Below is a small trained network, with its code and all its weights. Each question gives an input and a class and asks what happens when units are switched off, that is, made to give their printed mean instead of their output.

import numpy as np


def w(rows, s, z=0):
    codes = np.array(rows[::2]) - 128.0
    scale = np.full(codes.shape[1], s)
    scale[-1] = z or s
    return codes * scale


def f(y):
    return np.maximum(y, 0)


def log_softmax(a):
    a = a - a.max(-1, keepdims=True)
    return a - np.log(np.exp(a).sum(-1, keepdims=True))


def net(x, mask):
    res = np.array(x, float).reshape(1, 2) / 4 @ E
    y = f(res @ A[0][:, :-1].T + A[0][:, -1])
    res = res + np.where(mask, y, B[0][:, -1]) @ B[0][:, :-1]
    return log_softmax(res[-1] @ U[:, :-1].T + U[:, -1])


A, B = {}, {}
E = w([
[111,252,166,117,125],'x0',
[158,103,134,44,88],'x1',
],0.02)
A[0] = w([
[131,89,115,225,114,239],'n1',
[77,113,120,168,149,181],'n2',
[74,209,248,158,111,243],'n3',
[28,134,169,169,170,205],'n4',
[181,169,134,19,114,235],'n5',
[153,185,121,59,115,147],'n6',
[40,131,193,176,151,169],'n7',
[150,142,136,132,128,96],'n8',
[136,133,173,78,86,155],'n9',
[133,19,65,116,136,255],'n10',
[109,147,88,226,123,145],'n11',
[183,113,186,165,202,70],'n12',
[47,207,145,122,130,209],'n13',
],0.013,0.004)
B[0] = w([
[151,140,40,187,105,205],'n1',
[148,58,72,113,154,177],'n2',
[175,249,145,147,85,253],'n3',
[103,135,57,192,165,203],'n4',
[71,116,209,133,98,219],'n5',
[74,158,170,120,120,190],'n6',
[83,166,92,175,217,194],'n7',
[192,115,134,158,77,136],'n8',
[88,152,204,98,110,178],'n9',
[187,50,98,138,77,251],'n10',
[86,112,73,111,165,201],'n11',
[123,139,142,75,136,151],'n12',
[220,185,142,254,68,225],'n13',
],0.0089,0.019)
U = w([
[204,82,66,131,105,241],'0',
[110,86,183,110,185,4],'1',
[26,119,222,59,147,117],'2',
[149,36,225,41,83,244],'3',
[163,200,254,140,76,95],'4',
[122,232,70,185,228,100],'5',
[101,138,99,39,122,14],'6',
[46,102,51,112,249,107],'7',
],0.0088,0.0036)

Each question gives the input, the list of numbers given to net, and the class t.
The units are the neurons (one row each of A and B). Each row of codes is followed by its name. A weight is (code - 128) times the scale printed after its matrix; where a second scale follows, it is the last column's (A, B and U).
mask holds one flag per neuron, in row order. A switched-off neuron (its flag False) gives its mean, the last column of its row in B, instead of its output. The means were averaged over made-up inputs and are rounded, as every weight is.
A unit's drop is (log p(t) with every unit on - log p(t) with that unit switched off) / (log p(t) with every unit on - log p(t) with every unit switched off).
The circuit of an input: a set's keep is (log p(t) with only the set's units on - log p(t) with every unit switched off) / (log p(t) with every unit on - log p(t) with every unit switched off). Starting from the 12 units with the biggest drops (on a tie, the unit counted first), units are removed one at a time, each time the one whose removal leaves the highest keep (on an exact tie, the one counted first), for as long as the keep stays at least 0.8.
circuit, biggest first: the units of the circuit, biggest drop first
top k neurons: the k neurons with the biggest drops, biggest first
drop of u: that unit's drop, to one decimal
input [-4,-5], class 7: circuit, biggest first : (n13 n3)
input [-6,5], class 3: circuit, biggest first : (n13 n4)
input [1,3], class 2: circuit, biggest first : (n13 n3 n1)
input [0,3], class 3: top 2 neurons : (n3 n13)
input [-3,-7], class 7: circuit, biggest first : (n3 n13)
input [-1,-1], class 0: top 2 neurons : (n7 n6)
input [-2,-5], class 7: top neuron : (n3)
input [4,-1], class 4: top 3 neurons : (n1 n3 n13)
input [2,8], class 2: top 3 neurons : (n13 n3 n10)
input [-8,7], class 3: top 2 neurons : (n13 n4)
input [5,-1], class 4: drop of n3 : 0.3
input [2,7], class 2: drop of n7 : 0.0
input [-7,-8], class 7: drop of n3 : 0.4
input [-1,3], class 3: top neuron : (n3)
